Here is a tiny trained network, its code and every weight. The questions are about switching its units off for an input and a target symbol, where a switched-off unit gives its printed mean instead of its output.

import numpy as np


def w(rows, s, z=0):
    codes = np.array(rows[::2]) - 128.0
    scale = np.full(codes.shape[1], s)
    scale[-1] = z or s
    return codes * scale


def f(y):
    return np.maximum(y, 0)


def softmax(a):
    e = np.exp(a - a.max(-1, keepdims=True))
    return e / e.sum(-1, keepdims=True)


def log_softmax(a):
    a = a - a.max(-1, keepdims=True)
    return a - np.log(np.exp(a).sum(-1, keepdims=True))


def net(x, mask):
    ids = ['Ωαδεθλτ'.index(c) for c in x.split()]
    T = len(ids)
    res = E[ids] + P[:T]
    r = res
    for j in range(2):
        rows = slice(2 * j, 2 * j + 2)
        q, k, v = (r @ M[0][rows].T for M in (Q, K, V))
        z = softmax(np.where(np.tri(T) > 0, q @ k.T / 2**0.5, -1e9)) @ v
        o = O[0][rows]
        res = res + np.where(mask[j], z, o[:, -1]) @ o[:, :-1]
    y = f(res @ A[0][:, :-1].T + A[0][:, -1])
    res = res + np.where(mask[2:6], y, B[0][:, -1]) @ B[0][:, :-1]
    return log_softmax(res[-1] @ U[:, :-1].T + U[:, -1])


Q, K, V, O, A, B = {}, {}, {}, {}, {}, {}
E = w([
[69,135,177,79],'Ω',
[5,86,34,136],'α',
[111,112,100,76],'δ',
[99,177,222,205],'ε',
[15,116,92,165],'θ',
[217,157,171,135],'λ',
[222,208,254,142],'τ',
],0.0089)
P = w([
[150,201,111,105],'0',
[157,111,110,175],'1',
[104,111,95,71],'2',
[180,153,145,26],'3',
[147,90,114,182],'4',
[29,102,63,127],'5',
[178,158,152,32],'6',
[145,72,121,169],'7',
[203,154,27,130],'8',
[209,149,118,3],'9',
[150,50,137,165],'10',
[97,148,158,74],'11',
],0.015)
Q[0] = w([
[138,76,125,79],'H0',
[109,25,64,205],'H0',
[99,131,191,77],'H1',
[111,67,152,252],'H1',
],0.022)
K[0] = w([
[78,135,173,124],'H0',
[129,4,177,139],'H0',
[186,171,68,143],'H1',
[158,41,159,130],'H1',
],0.026)
V[0] = w([
[109,180,86,29],'H0',
[215,134,5,73],'H0',
[204,115,173,49],'H1',
[77,172,175,226],'H1',
],0.017)
O[0] = w([
[94,57,165,165,216],'H0',
[133,2,89,33,253],'H0',
[188,110,33,98,249],'H1',
[157,153,183,66,202],'H1',
],0.012,0.0042)
A[0] = w([
[96,97,156,234,73],'N0',
[254,106,174,204,2],'N1',
[47,193,63,169,108],'N2',
[173,24,143,186,124],'N3',
],0.011,0.0049)
B[0] = w([
[100,83,140,91,145],'N0',
[250,133,186,172,197],'N1',
[94,95,118,136,170],'N2',
[83,181,111,179,254],'N3',
],0.025,0.0095)
U = w([
[108,194,82,140,97],'Ω',
[87,171,157,117,122],'α',
[129,92,119,209,12],'δ',
[161,148,92,77,200],'ε',
[112,254,128,74,71],'θ',
[117,221,54,82,253],'λ',
[113,86,161,125,122],'τ',
],0.0085,0.0042)

Each question gives the input, a string of symbols that net reads in full, and the target symbol t.
The units are the heads (2 rows each of Q, K, V and O) and the neurons (one row each of A and B). Each row of codes is followed by its name. A weight is (code - 128) times the scale printed after its matrix; where a second scale follows, it is the last column's (O, A, B and U).
mask holds one flag per unit, heads first, then neurons. A switched-off unit (its flag False) gives its mean, the last column of its rows in O or B, instead of its output. The means were averaged over made-up inputs and are rounded, as every weight is.
A unit's drop is (log p(t) with every unit on - log p(t) with that unit switched off) / (log p(t) with every unit on - log p(t) with every unit switched off).
The circuit of an input: a set's keep is (log p(t) with only the set's units on - log p(t) with every unit switched off) / (log p(t) with every unit on - log p(t) with every unit switched off). Starting from all 6 units, units are removed one at a time, each time the one whose removal leaves the highest keep (on an exact tie, the one counted first), for as long as the keep stays at least 0.8.
units of the circuit, in order: the units of the circuit, biggest drop first
k most important neurons: the k neurons with the biggest drops, biggest first
which heads matter: for each layer, one digit per head in row order, 1 if its drop is at least 0.15 and else 0, layers parted by /
drop when u is switched off: that unit's drop, to one decimal
input θ θ τ τ τ τ Ω, target τ: units of the circuit, in order : (N3, H1)
input Ω λ θ τ τ τ τ τ δ τ τ θ, target δ: which heads matter : 01
input θ Ω α, target α: which heads matter : 11
input α τ τ τ α τ α λ λ ε δ Ω, target Ω: units of the circuit, in order : (N3, H1, H0, N1)
input τ α δ Ω τ λ δ λ, target ε: units of the circuit, in order : (H0, N3)
input λ τ τ τ θ Ω τ τ τ τ τ λ, target λ: 3 most important neurons : (N3, N1, N2)
input ε λ τ, target θ: units of the circuit, in order : (H0, H1)
input δ τ τ τ τ λ, target λ: units of the circuit, in order : (N1, H0)
input δ λ δ Ω τ θ τ λ λ δ θ Ω, target Ω: units of the circuit, in order : (N3, H0, H1, N1)
input λ τ τ δ λ ε, target λ: units of the circuit, in order : (H0)
input Ω τ Ω τ θ δ τ, target δ: units of the circuit, in order : (H0, N1)
input τ θ τ λ α, target τ: 3 most important neurons : (N3, N0, N2)
input τ α α λ α ε, target τ: units of the circuit, in order : (H1, N0)
input θ τ τ δ, target τ: most important neuron : (N3)
input α τ τ λ τ τ τ λ ε θ, target α: units of the circuit, in order : (H1, H0, N3, N1)
input θ λ α α, target τ: units of the circuit, in order : (H1, N3)
input δ τ θ ε, target Ω: units of the circuit, in order : (N3, H0, H1, N1)
input Ω τ τ ε α λ τ λ τ τ τ τ, target λ: units of the circuit, in order : (N3, H1, H0, N1)
input α ε α Ω ε τ δ τ λ λ, target α: units of the circuit, in order : (H1, H0, N3)
input α τ λ θ λ θ τ τ Ω, target α: units of the circuit, in order : (H1)
input δ θ Ω θ δ, target λ: 2 most important neurons : (N1, N2)
input α δ τ λ Ω τ τ τ δ θ δ τ, target δ: 2 most important neurons : (N3, N0)
input τ θ θ τ δ τ τ τ δ θ τ α, target δ: 2 most important neurons : (N2, N3)
input ε τ τ θ, target θ: drop when N2 is switched off : 0.1
input δ τ τ λ δ τ Ω θ τ τ τ τ, target λ: drop when N1 is switched off : 0.3
input θ θ τ ε τ τ τ λ τ τ, target τ: drop when N3 is switched off : 0.3
input λ λ δ λ λ τ τ τ τ λ τ Ω, target λ: drop when N2 is switched off : 0.1
